(in the rows, 128 means zero)
Each row is followed by its class.
98 114 88 186 65 148 173 130 93 89 126 97 116 156 132 138 152 85 112 117
 213 134 190 138 107 108 178 125 124 115 152 100 155 129 154 124 100 150
 159 136 129 148 133 77 -> favab
120 113 118 134 83 130 144 183 169 110 117 70 112 181 121 94 92 117 122
 140 184 127 169 135 148 115 139 138 113 141 188 134 163 158 119 155 134
 122 116 173 125 145 102 177 -> Vepo
99 148 96 179 137 164 144 157 124 141 143 80 111 93 172 134 116 56 91
 102 146 139 92 82 130 152 161 102 137 173 152 121 127 145 105 78 166
 177 92 136 140 142 108 122 -> zino
118 91 106 167 138 150 158 162 154 120 129 70 152 188 129 89 100 134 103
 161 170 91 159 133 108 143 178 136 103 86 142 147 103 129 103 147 117
 132 106 167 139 178 165 150 -> Vepo
123 138 118 121 151 152 92 124 102 116 139 138 116 129 143 120 118 132
 84 132 110 164 110 102 87 155 152 125 137 149 99 130 138 146 119 119
 133 174 69 124 122 133 108 97 -> zino
148 199 132 91 142 106 153 123 134 111 128 107 143 89 122 130 119 151
 168 151 129 155 119 115 146 102 174 103 139 68 127 111 105 127 109 152
 129 146 69 142 117 136 165 116 -> sefu
105 146 108 169 73 141 153 152 145 106 127 97 109 194 84 103 78 164 113
 114 133 107 136 149 154 113 145 143 104 96 124 156 109 140 124 150 109
 106 93 163 132 152 150 118 -> zino
142 116 150 90 157 154 104 108 125 107 133 150 113 89 126 129 115 148
 104 113 99 171 72 125 118 168 110 142 114 142 151 156 144 141 98 99 162
 127 142 113 128 131 155 55 -> favab
89 163 118 130 124 127 166 118 105 119 106 99 126 179 85 134 70 110 131
 143 185 110 138 126 125 147 138 159 125 97 136 152 150 136 139 154 99
 102 113 163 134 156 142 135 -> zom
96 156 53 123 89 210 179 145 74 117 139 134 131 160 126 138 157 105 111
 121 124 116 166 127 133 78 150 102 151 153 158 119 155 113 115 150 153
 160 139 130 97 156 118 96 -> lini
113 130 95 122 138 160 142 146 184 147 141 78 68 184 138 95 66 159 126
 109 138 79 155 104 144 137 184 164 99 141 146 154 162 140 119 142 108
 114 107 173 132 158 145 186 -> vozi
153 130 62 114 78 148 147 145 135 143 105 140 116 198 115 148 110 69 140
 117 120 125 125 134 129 104 159 115 129 110 121 164 80 118 178 147 137
 120 98 174 160 160 137 88 -> Vepo
143 112 47 122 101 173 109 133 50 183 147 125 140 150 148 126 124 107 88
 140 90 126 117 131 115 133 125 115 121 106 118 183 154 85 113 136 160
 123 116 143 187 110 99 109 -> favab
95 151 112 163 120 184 107 131 90 149 183 105 124 82 176 102 114 104 70
 85 114 124 92 110 114 147 135 81 176 177 112 156 104 136 155 72 171 181
 102 130 150 150 140 93 -> favab
170 113 139 126 144 150 103 151 119 97 126 156 123 84 124 162 149 149 89
 85 128 159 88 160 125 128 120 122 116 127 122 135 152 133 117 111 160
 166 101 117 112 133 132 62 -> zino
141 91 97 134 132 146 124 142 156 115 142 148 124 92 129 131 142 127 84
 134 102 142 106 124 105 117 161 104 126 158 72 129 169 126 157 106 148
 178 94 127 124 138 123 79 -> Sovom
115 185 141 75 176 127 124 123 30 126 126 142 153 132 118 121 128 170
 171 122 142 110 121 100 107 92 156 124 151 103 167 124 84 115 108 156
 101 115 107 144 117 125 162 116 -> zom
96 124 85 78 92 132 122 124 110 153 149 149 145 168 115 155 105 59 151
 142 105 109 85 108 122 150 93 101 103 124 95 184 124 104 117 109 156
 123 98 159 170 135 102 125 -> Vepo
87 147 73 168 110 157 196 148 82 104 159 117 104 153 115 123 129 80 130
 118 148 102 115 137 134 112 154 113 116 130 135 132 148 86 105 118 112
 146 144 135 124 151 99 152 -> zes
154 240 142 61 150 99 152 126 159 137 133 92 151 102 117 105 166 180 160
 116 146 164 105 93 171 89 165 118 124 108 159 98 104 123 105 155 90 153
 121 123 85 141 158 157 -> zino
122 142 123 125 95 99 157 144 115 103 112 95 129 165 113 89 61 145 111
 117 144 116 126 141 142 119 160 141 84 100 180 156 145 135 97 114 119
 103 105 143 136 144 134 165 -> zes
83 122 100 110 86 116 106 118 31 148 128 151 130 201 113 126 86 52 109
 121 90 114 62 102 103 133 64 126 120 164 113 154 75 109 143 138 128 105
 114 142 178 112 110 93 -> zom
108 173 100 178 117 151 112 156 117 141 187 103 122 107 167 98 116 104
 120 110 108 90 92 118 128 137 134 101 122 162 98 166 154 157 113 72 169
 174 71 125 128 122 161 87 -> zino
144 231 108 115 159 108 136 108 155 100 127 110 169 161 110 93 164 170
 107 114 152 142 91 100 129 113 127 116 117 106 172 125 100 85 100 168
 71 150 143 132 103 127 122 173 -> Deru
121 116 90 89 52 165 140 92 112 147 107 138 133 137 141 132 92 95 135
 121 115 113 116 120 102 140 130 116 136 127 66 128 120 109 161 132 143
 111 84 132 167 140 182 91 -> favab
114 159 84 144 105 185 136 163 60 104 129 141 100 140 116 142 180 105
 104 141 150 107 120 136 108 131 144 130 210 183 81 117 148 129 130 171
 113 188 115 87 118 166 88 102 -> zom
135 119 97 111 124 142 93 118 111 78 129 166 98 115 163 97 177 113 110
 134 127 142 90 124 116 146 109 117 110 143 78 119 150 136 109 112 152
 158 101 91 129 118 120 77 -> Deru
104 144 103 147 113 125 116 138 148 137 208 75 107 118 161 92 110 79 96
 115 87 86 90 104 129 132 120 90 102 192 135 129 160 145 128 106 142 181
 107 134 150 113 124 88 -> vozi
156 146 122 137 110 179 140 136 77 122 104 144 150 98 156 141 99 139 82
 125 79 181 73 149 78 128 161 131 157 152 75 133 159 124 111 130 160 137
 81 75 119 134 178 86 -> Sovom
80 157 78 144 117 154 163 162 67 105 159 146 123 98 116 165 186 65 126
 104 225 134 149 118 123 127 141 108 124 155 136 119 151 137 137 145 109
 187 119 124 120 121 112 127 -> zom
94 136 81 120 75 145 100 129 103 127 138 139 100 217 120 136 99 49 139
 132 94 93 132 115 136 130 122 108 111 132 98 142 81 102 143 148 168 86
 97 147 186 130 134 118 -> zom
102 159 96 129 95 117 111 126 101 154 162 105 157 95 181 95 116 42 99
 109 117 125 88 103 114 132 96 99 112 138 73 136 146 143 145 86 147 156
 95 118 153 130 111 113 -> Sovom
141 98 102 69 129 154 98 122 95 110 130 160 127 132 156 135 180 94 110
 131 103 146 103 111 74 172 123 130 157 139 35 102 129 141 106 93 160
 171 102 52 132 133 86 53 -> masef
102 87 95 153 116 174 179 134 90 85 130 118 126 157 128 137 152 60 117
 121 193 124 163 131 123 113 129 111 115 127 133 97 162 112 112 155 132
 156 134 146 117 148 109 120 -> Vepo
81 126 99 155 71 103 108 122 138 146 182 130 117 47 175 91 105 79 68 97
 66 158 47 137 121 137 106 92 107 176 92 125 126 143 111 66 150 153 122
 128 142 104 152 101 -> zes
103 142 86 104 122 161 127 113 87 152 126 138 120 199 107 142 110 119
 155 130 119 109 159 98 139 134 147 116 135 116 99 138 79 97 169 130 154
 102 93 152 150 103 128 117 -> zino
76 76 84 181 116 161 187 155 118 105 164 125 117 114 83 155 144 73 127
 137 164 124 179 147 123 138 148 121 87 118 135 111 165 147 91 157 125
 129 139 154 127 114 116 132 -> Vepo
111 101 142 125 108 145 135 137 130 143 110 135 120 170 108 115 87 180
 144 152 173 101 159 157 121 138 132 136 132 128 161 181 147 124 119 149
 126 117 97 164 138 165 133 158 -> zino
91 162 113 145 104 132 113 133 110 162 146 93 118 83 186 142 97 107 129
 107 120 101 112 117 168 159 97 121 148 134 108 129 95 155 138 56 150
 152 111 119 133 139 92 82 -> zino
162 95 122 127 131 126 88 144 95 107 131 138 143 118 141 131 143 132 102
 111 93 110 94 135 85 108 148 123 104 108 78 133 175 112 84 125 131 144
 90 111 150 143 106 108 -> Sovom
82 167 72 183 97 156 173 147 86 105 147 109 126 125 117 132 147 20 87
 106 180 93 157 136 115 116 124 106 136 159 124 75 172 136 151 153 125
 160 139 118 113 150 102 138 -> zom
147 154 142 98 168 94 149 102 137 151 121 105 148 117 122 107 123 185
 160 143 133 145 114 115 149 104 155 120 137 68 129 132 95 98 110 148
 124 116 115 153 126 124 188 130 -> sefu
171 141 110 84 76 125 127 136 189 123 128 159 105 53 137 125 162 157 136
 130 108 151 124 155 124 140 133 110 136 131 88 125 147 137 173 109 137
 133 115 58 141 155 127 108 -> favab
130 120 64 165 93 146 159 176 176 113 101 98 121 185 107 129 49 119 136
 134 134 111 147 115 137 123 162 175 93 78 191 189 158 141 102 126 106
 81 108 191 142 128 147 123 -> zes
165 239 181 74 156 99 137 145 81 143 104 89 159 115 117 122 123 166 152
 136 122 154 90 127 137 124 156 130 116 100 161 140 111 137 122 145 141
 100 91 91 131 135 169 202 -> lini
98 72 90 141 129 185 164 146 101 88 149 143 142 157 97 146 207 99 84 88
 187 107 165 140 88 122 158 105 119 129 133 115 166 122 95 152 126 184
 144 119 121 162 118 68 -> masef
178 190 145 42 171 124 114 129 159 107 129 104 157 111 133 125 143 179
 137 157 151 130 100 126 116 139 129 122 130 125 159 79 102 88 129 181
 107 167 115 122 106 113 132 165 -> vozi
131 54 127 162 113 182 159 159 106 79 138 166 133 134 70 121 170 110 86
 96 154 132 192 148 151 79 145 129 89 147 137 113 129 165 115 204 128
 152 125 147 103 146 182 113 -> Sovom
142 165 111 69 97 148 92 159 138 98 155 165 116 120 152 108 139 151 97
 110 86 179 64 125 81 141 110 126 102 170 97 134 159 111 127 93 137 142
 126 65 105 145 119 136 -> favab
162 149 111 114 148 150 101 136 136 102 138 165 127 108 141 147 118 159
 86 131 88 158 114 132 99 142 121 137 121 117 119 164 192 143 143 112
 130 135 105 94 114 127 127 90 -> vozi
158 225 86 96 179 94 110 143 147 123 82 117 151 155 107 124 153 187 123
 150 134 119 150 93 152 110 174 134 159 107 193 111 92 106 125 138 130
 129 149 131 89 108 102 174 -> sefu
136 114 88 188 80 154 151 137 105 94 136 141 125 160 98 171 170 101 111
 111 139 118 143 121 106 125 143 128 143 143 108 148 171 112 132 112 109
 151 148 90 143 131 102 99 -> favab
181 220 110 70 186 130 129 86 132 119 97 114 163 145 114 136 127 155 154
 141 111 143 87 120 123 147 157 144 113 78 167 112 83 101 93 170 127 112
 128 134 113 92 186 72 -> Deru
160 242 135 109 154 106 181 109 86 116 102 110 156 145 114 110 154 150
 161 140 139 143 100 111 124 95 175 124 121 127 186 128 108 116 86 157
 109 139 120 100 106 129 172 180 -> lini
114 181 71 113 96 156 116 119 111 119 152 129 132 204 128 111 126 107
 150 154 81 119 121 94 155 95 109 116 95 108 113 166 103 104 93 152 152
 120 93 167 142 106 151 140 -> lini
72 126 123 140 122 162 117 157 143 150 145 127 117 103 167 126 86 72 102
 124 119 141 86 94 100 166 111 120 120 165 74 143 169 145 139 104 167
 136 78 140 125 155 186 149 -> sefu
127 135 87 185 103 173 156 142 95 85 130 150 132 156 111 152 184 74 102
 120 169 98 172 156 102 104 177 97 126 174 154 120 174 103 92 181 129
 186 134 112 128 160 97 157 -> Sovom
104 121 79 156 122 165 111 142 135 151 119 118 131 140 152 149 106 38 62
 136 150 134 84 131 92 181 139 136 131 160 111 154 159 126 125 101 189
 132 132 144 149 147 183 96 -> zom
154 222 121 105 156 99 144 125 140 138 140 97 126 96 123 110 103 154 133
 144 111 164 49 119 129 119 142 144 122 104 149 139 135 125 95 138 94
 121 122 146 117 107 144 165 -> vozi
118 191 140 92 155 68 168 77 160 124 142 97 177 100 106 101 107 194 133
 134 141 124 113 118 140 120 165 91 122 111 144 98 73 107 99 110 109 152
 122 145 101 115 138 183 -> Vepo
123 110 101 141 140 137 136 155 166 119 89 115 159 136 116 97 106 170
 119 145 143 87 154 125 123 114 132 145 117 92 174 150 170 124 133 121
 137 76 147 143 124 135 139 114 -> Sovom
81 205 85 183 121 150 98 114 111 128 156 101 125 122 162 90 118 44 49 99
 139 95 78 129 94 173 127 106 142 142 85 154 141 142 111 129 141 163 96
 122 161 182 143 130 -> zom
132 170 121 114 190 93 144 111 158 131 169 117 125 98 108 94 136 170 140
 144 135 123 116 135 158 126 160 103 95 95 143 125 58 110 88 153 124 171
 114 166 114 127 157 161 -> sefu
100 85 130 146 109 167 131 156 191 96 150 103 115 195 111 60 111 176 120
 146 186 133 171 122 152 114 146 137 124 139 139 179 131 132 109 160 133
 138 110 181 127 148 155 160 -> Sovom
125 143 133 71 139 151 93 168 61 100 167 166 134 82 162 118 152 123 113
 103 121 207 54 150 44 131 137 103 101 122 115 125 146 130 119 107 149
 142 93 98 117 124 151 57 -> Deru
113 135 91 145 104 139 107 167 111 144 174 131 160 64 163 110 127 71 68
 110 80 125 93 103 118 109 137 71 108 179 102 140 159 155 135 77 187 173
 75 118 139 122 134 112 -> Sovom
142 204 115 109 179 135 148 132 105 145 110 127 184 91 130 108 179 153
 104 140 148 167 82 110 112 117 145 121 153 77 149 130 100 114 128 151
 87 132 144 120 105 164 164 133 -> Deru
85 166 79 159 99 138 137 148 127 157 201 83 107 85 181 133 85 78 96 128
 101 148 62 128 120 166 116 115 91 137 80 135 133 125 125 94 128 151 101
 131 156 101 123 129 -> vozi
163 119 85 107 124 160 143 129 88 166 142 143 149 139 124 133 136 29 159
 111 129 137 88 124 97 123 129 106 132 87 93 173 123 75 132 153 146 117
 89 156 190 117 160 143 -> zes
119 138 112 143 122 131 156 102 142 114 126 91 102 168 107 80 103 107
 129 97 116 94 111 130 130 118 158 126 100 103 124 107 125 113 67 151
 131 82 124 146 148 149 140 172 -> Deru
95 154 90 125 122 147 111 149 90 151 147 99 139 69 166 107 119 86 74 113
 94 113 38 119 118 140 129 113 114 157 82 126 164 135 108 93 163 157 106
 128 137 133 136 83 -> Sovom
74 147 77 158 85 155 103 127 100 154 158 103 120 128 161 87 80 28 102
 129 93 94 99 123 138 149 91 121 123 177 92 155 163 171 143 84 203 125
 116 150 144 97 150 50 -> Sovom
89 221 60 139 118 142 126 117 88 141 185 102 110 86 167 114 128 59 107
 110 100 112 91 118 128 145 109 97 153 157 104 121 148 140 131 111 142
 177 117 97 136 122 87 49 -> zom
95 165 73 146 102 160 109 116 137 142 177 118 126 107 149 118 91 95 73
 90 64 135 85 93 98 169 96 125 143 171 78 136 137 137 144 62 142 147 130
 105 127 113 99 98 -> favab
99 82 80 151 84 155 186 152 121 111 124 159 106 134 111 164 190 88 156
 109 177 121 178 100 151 93 120 124 150 157 129 112 155 129 122 152 105
 165 150 117 109 139 110 101 -> sefu
133 102 124 83 103 133 118 130 107 139 139 163 150 85 154 159 104 137
 118 112 83 159 122 134 95 139 96 116 147 145 106 131 160 136 121 95 168
 148 105 77 114 119 122 52 -> sefu
97 111 135 164 125 125 159 147 178 119 101 94 127 162 81 108 72 143 153
 161 138 94 131 114 138 106 154 147 124 105 152 149 130 129 140 131 120
 66 131 194 136 143 163 138 -> Sovom
96 168 60 164 126 191 144 147 144 79 127 159 119 148 116 214 116 107 111
 124 149 151 187 115 89 157 152 125 114 127 116 102 172 97 125 177 117
 158 90 131 100 112 95 168 -> sefu
107 141 76 174 109 143 120 159 141 144 162 126 145 106 156 135 95 63 94
 136 100 123 114 135 98 132 83 111 131 148 128 145 201 133 126 99 171
 152 124 145 108 117 119 99 -> sefu
160 171 138 97 196 105 161 103 162 132 152 103 141 148 116 83 148 160
 133 108 134 111 107 95 100 131 171 138 99 126 109 102 107 100 133 144
 77 136 136 91 110 133 184 194 -> vozi
121 103 111 90 114 147 161 180 152 132 127 95 153 144 114 118 67 143 114
 112 113 109 151 122 119 121 128 145 122 83 128 100 104 134 124 133 130
 109 110 130 103 180 124 130 -> sefu
76 153 122 178 108 137 104 125 136 148 200 78 138 94 160 82 118 91 66
 126 124 108 88 119 114 186 87 82 126 174 89 156 149 128 175 76 158 166
 117 110 165 127 134 124 -> favab
99 123 119 142 121 158 141 129 145 135 134 74 127 197 77 106 88 128 108
 105 158 110 133 99 121 140 186 157 132 108 142 173 127 140 119 121 123
 99 139 191 145 160 188 125 -> favab
102 173 105 133 110 142 125 141 166 90 140 98 146 189 89 150 82 123 103
 120 87 111 140 103 137 127 113 125 100 114 157 139 134 121 117 110 156
 105 122 147 121 127 92 155 -> lini
143 132 106 132 133 159 163 155 160 86 84 108 137 151 105 106 88 132 163
 119 166 92 154 108 118 132 166 145 140 73 194 148 114 126 107 143 121
 82 96 140 148 144 150 148 -> zes
152 78 129 129 126 112 158 184 142 107 109 88 147 144 62 115 106 149 111
 109 158 117 126 122 136 119 182 156 97 86 167 150 129 145 101 137 111
 107 103 159 148 126 159 147 -> zes
67 112 80 153 103 171 165 148 116 115 156 169 122 93 115 131 150 61 110
 108 154 110 143 147 123 92 85 89 149 145 151 115 165 125 129 136 147
 159 160 165 92 173 106 103 -> sefu
